Here is a tiny trained network, its code and every weight. The questions are about switching its units off for an input and a class, where a switched-off unit gives its printed mean instead of its output.

import numpy as np


def w(rows, s, z=0):
    codes = np.array(rows[::2]) - 128.0
    scale = np.full(codes.shape[1], s)
    scale[-1] = z or s
    return codes * scale


def f(y):
    return np.maximum(y, 0)


def log_softmax(a):
    a = a - a.max(-1, keepdims=True)
    return a - np.log(np.exp(a).sum(-1, keepdims=True))


def net(x, mask):
    res = np.array(x, float).reshape(1, 4) / 4 @ E
    y = f(res @ A[0][:, :-1].T + A[0][:, -1])
    res = res + np.where(mask, y, B[0][:, -1]) @ B[0][:, :-1]
    return log_softmax(res[-1] @ U[:, :-1].T + U[:, -1])


A, B = {}, {}
E = w([
[178,251,115],'x0',
[11,178,98],'x1',
[128,128,128],'x2',
[109,167,254],'x3',
],0.0091)
A[0] = w([
[79,12,167,67],'neuron 0',
[154,138,48,79],'neuron 1',
[202,250,101,168],'neuron 2',
[172,113,139,75],'neuron 3',
[30,138,111,109],'neuron 4',
[154,70,8,2],'neuron 5',
[139,157,207,3],'neuron 6',
[185,107,142,69],'neuron 7',
[31,155,105,26],'neuron 8',
[231,59,163,63],'neuron 9',
[146,197,142,109],'neuron 10',
[100,120,255,18],'neuron 11',
[86,23,153,175],'neuron 12',
],0.02,0.0025)
B[0] = w([
[219,65,157,207],'neuron 0',
[81,111,183,181],'neuron 1',
[220,58,105,250],'neuron 2',
[127,166,107,159],'neuron 3',
[147,202,86,188],'neuron 4',
[15,106,155,204],'neuron 5',
[56,125,155,185],'neuron 6',
[127,185,125,169],'neuron 7',
[141,217,125,188],'neuron 8',
[146,244,95,215],'neuron 9',
[161,92,138,187],'neuron 10',
[5,105,141,212],'neuron 11',
[202,66,100,204],'neuron 12',
],0.035,0.018)
U = w([
[196,24,85,252],'0',
[137,246,49,117],'1',
[10,55,143,41],'2',
],0.011,0.0041)

Each question gives the input, the list of numbers given to net, and the class t.
The units are the neurons (one row each of A and B). Each row of codes is followed by its name. A weight is (code - 128) times the scale printed after its matrix; where a second scale follows, it is the last column's (A, B and U).
mask holds one flag per neuron, in row order. A switched-off neuron (its flag False) gives its mean, the last column of its row in B, instead of its output. The means were averaged over made-up inputs and are rounded, as every weight is.
A unit's drop is (log p(t) with every unit on - log p(t) with that unit switched off) / (log p(t) with every unit on - log p(t) with every unit switched off).
The circuit of an input: a set's keep is (log p(t) with only the set's units on - log p(t) with every unit switched off) / (log p(t) with every unit on - log p(t) with every unit switched off). Starting from the 12 units with the biggest drops (on a tie, the unit counted first), units are removed one at a time, each time the one whose removal leaves the highest keep (on an exact tie, the one counted first), for as long as the keep stays at least 0.8.
circuit, biggest first: the units of the circuit, biggest drop first
most important unit: the unit with the biggest drop
top k neurons: the k neurons with the biggest drops, biggest first
drop when u is switched off: that unit's drop, to one decimal
input [4,-2,-6,-5], class 2: most important unit => neuron 5
input [1,-6,4,8], class 2: top 2 neurons => [neuron 11; neuron 6]
input [-6,-2,-6,7], class 2: top 3 neurons => [neuron 11; neuron 2; neuron 6]
input [5,5,-3,-1], class 0: top 2 neurons => [neuron 9; neuron 2]
input [1,2,2,2], class 1: top 4 neurons => [neuron 5; neuron 0; neuron 2; neuron 12]
input [8,6,3,8], class 0: top 3 neurons => [neuron 2; neuron 5; neuron 10]
input [6,3,-2,7], class 2: top 2 neurons => [neuron 11; neuron 6]
input [-1,4,-3,6], class 2: top 2 neurons => [neuron 11; neuron 9]
input [-5,8,8,0], class 1: top 2 neurons => [neuron 8; neuron 4]
input [7,4,-7,-7], class 0: top 2 neurons => [neuron 2; neuron 11]
input [-1,3,-5,4], class 2: top 2 neurons => [neuron 9; neuron 11]
input [-7,8,-3,-7], class 1: top 2 neurons => [neuron 4; neuron 8]
input [-2,-5,-7,-1], class 1: drop when neuron 9 is switched off => 0.1
input [-3,4,0,-8], class 2: circuit, biggest first => [neuron 5]
input [-2,4,-3,0], class 1: drop when neuron 2 is switched off => 0.5
input [0,-4,1,3], class 1: drop when neuron 11 is switched off => 0.0
